Here is a tiny trained network, its code and every weight. The questions are about switching its units off for an input and a class, where a switched-off unit gives its printed mean instead of its output.

import numpy as np


def w(rows, s, z=0):
    codes = np.array(rows[::2]) - 128.0
    scale = np.full(codes.shape[1], s)
    scale[-1] = z or s
    return codes * scale


def norm(h):
    return h / np.sqrt((h * h).mean(-1, keepdims=True) + 1e-5)


def f(y):
    return np.maximum(y, 0)


def log_softmax(a):
    a = a - a.max(-1, keepdims=True)
    return a - np.log(np.exp(a).sum(-1, keepdims=True))


def net(x, mask):
    res = np.array(x, float).reshape(1, 7) / 4 @ E
    u = 0
    for l in range(2):
        y = f(norm(res) @ A[l][:, :-1].T + A[l][:, -1])
        res = res + np.where(mask[u : u + 10], y, B[l][:, -1]) @ B[l][:, :-1]
        u += 10
    return log_softmax(norm(res)[-1] @ U[:, :-1].T + U[:, -1])


A, B = {}, {}
E = w([
[126,129,133,129,128,127],'x0',
[149,184,93,71,116,102],'x1',
[111,110,128,95,55,175],'x2',
[128,124,130,128,120,120],'x3',
[27,50,126,42,160,95],'x4',
[206,139,254,68,162,142],'x5',
[91,167,201,135,62,75],'x6',
],0.0049)
A[0] = w([
[113,86,151,121,47,218,53],'L0N0',
[132,111,148,190,190,79,72],'L0N1',
[75,43,194,235,125,185,132],'L0N2',
[153,204,180,185,58,114,190],'L0N3',
[163,180,132,154,152,171,240],'L0N4',
[115,143,141,171,216,2,123],'L0N5',
[138,123,165,101,167,166,202],'L0N6',
[92,143,169,91,175,111,138],'L0N7',
[150,130,140,170,194,73,6],'L0N8',
[122,220,49,28,74,114,85],'L0N9',
],0.0083,0.0021)
B[0] = w([
[158,229,40,38,150,199,189],'L0N0',
[172,209,120,65,142,180,185],'L0N1',
[142,219,133,93,213,2,246],'L0N2',
[180,70,35,119,143,134,254],'L0N3',
[128,71,154,122,150,82,219],'L0N4',
[108,139,82,56,47,185,223],'L0N5',
[99,67,71,180,88,135,195],'L0N6',
[171,70,150,159,100,88,185],'L0N7',
[85,185,47,52,108,209,168],'L0N8',
[139,153,105,126,209,77,209],'L0N9',
],0.0068,0.005)
A[1] = w([
[232,85,204,43,107,120,101],'L1N0',
[79,163,24,192,42,43,21],'L1N1',
[224,166,90,246,126,117,116],'L1N2',
[133,151,52,83,160,106,56],'L1N3',
[111,2,57,153,172,239,139],'L1N4',
[192,108,71,169,205,125,32],'L1N5',
[63,178,73,149,145,71,3],'L1N6',
[154,82,101,121,46,21,81],'L1N7',
[114,215,135,44,99,234,11],'L1N8',
[51,36,129,88,142,52,64],'L1N9',
],0.0075,0.00076)
B[1] = w([
[24,128,79,254,192,153,199],'L1N0',
[90,84,164,188,191,184,201],'L1N1',
[125,14,94,37,49,118,197],'L1N2',
[129,195,200,171,104,92,254],'L1N3',
[92,161,221,150,83,104,185],'L1N4',
[68,164,203,74,122,121,222],'L1N5',
[192,94,151,160,129,171,197],'L1N6',
[122,194,227,133,116,96,177],'L1N7',
[138,224,79,155,41,179,174],'L1N8',
[252,86,78,75,74,172,186],'L1N9',
],0.0072,0.0079)
U = w([
[115,204,74,109,99,216,127],'0',
[164,11,117,60,50,126,84],'1',
[80,88,156,254,166,166,155],'2',
[94,159,203,145,97,113,188],'3',
[127,162,184,154,105,117,199],'4',
[173,179,133,144,202,46,2],'5',
],0.012,0.0033)

Each question gives the input, the list of numbers given to net, and the class t.
The units are the neurons (one row each of A and B). Each row of codes is followed by its name. A weight is (code - 128) times the scale printed after its matrix; where a second scale follows, it is the last column's (A, B and U).
mask holds one flag per neuron, layer by layer. A switched-off neuron (its flag False) gives its mean, the last column of its row in B, instead of its output. The means were averaged over made-up inputs and are rounded, as every weight is.
A unit's drop is (log p(t) with every unit on - log p(t) with that unit switched off) / (log p(t) with every unit on - log p(t) with every unit switched off).
The circuit of an input: a set's keep is (log p(t) with only the set's units on - log p(t) with every unit switched off) / (log p(t) with every unit on - log p(t) with every unit switched off). Starting from the 12 units with the biggest drops (on a tie, the unit counted first), units are removed one at a time, each time the one whose removal leaves the highest keep (on an exact tie, the one counted first), for as long as the keep stays at least 0.8.
units of the circuit, in order: the units of the circuit, biggest drop first
top k neurons: the k neurons with the biggest drops, biggest first
k most important neurons of layer l: the k neurons of layer l with the biggest drops, biggest first
input [-6,-7,-3,-1,7,6,2], class 1: top 3 neurons : [L1N9 L0N6 L1N3]
input [0,-3,4,-7,-7,8,-4], class 2: top 3 neurons : [L1N0 L0N4 L1N9]
input [-8,-4,-2,1,7,-6,-8], class 3: units of the circuit, in order : [L1N4]
input [-8,8,5,-6,5,0,-1], class 5: top 2 neurons : [L0N9 L1N2]
input [4,3,1,0,1,-4,-4], class 2: units of the circuit, in order : [L1N1 L0N0]
input [0,-8,-2,1,4,-7,7], class 5: top 3 neurons : [L0N2 L1N0 L0N6]
input [8,1,5,-4,-6,6,1], class 1: top 3 neurons : [L1N2 L0N3 L1N3]
input [1,1,-2,1,4,8,8], class 2: units of the circuit, in order : [L1N0 L0N2]
input [-6,1,-4,8,7,8,4], class 2: top 4 neurons : [L1N0 L1N2 L0N7 L0N2]
input [-5,-4,-5,-1,0,-3,-5], class 0: top 4 neurons : [L0N1 L0N8 L0N5 L1N8]
input [-7,-1,3,-1,-8,-8,-7], class 1: top 2 neurons : [L1N2 L1N0]
input [-7,5,5,-2,-8,6,-8], class 1: 2 most important neurons of layer 1 : [L1N2 L1N1]
input [-8,5,-5,5,0,7,3], class 2: units of the circuit, in order : [L1N0 L0N2]
input [-2,-2,6,-7,-3,-4,-6], class 4: top neuron : [L1N4]
input [5,4,4,-5,7,-8,-3], class 2: top 3 neurons : [L1N1 L1N2 L0N4]
input [-2,-6,3,7,-5,1,-7], class 3: units of the circuit, in order : [L1N5 L0N4]
input [-1,-6,1,-5,6,8,7], class 2: 3 most important neurons of layer 1 : [L1N0 L1N2 L1N5]
input [3,-6,-7,3,-7,-5,-3], class 0: units of the circuit, in order : [L0N1 L0N8]
input [-8,-7,-6,4,0,-4,-7], class 3: 2 most important neurons of layer 0 : [L0N0 L0N9]
input [8,5,2,3,4,-3,2], class 5: units of the circuit, in order : [L0N9]
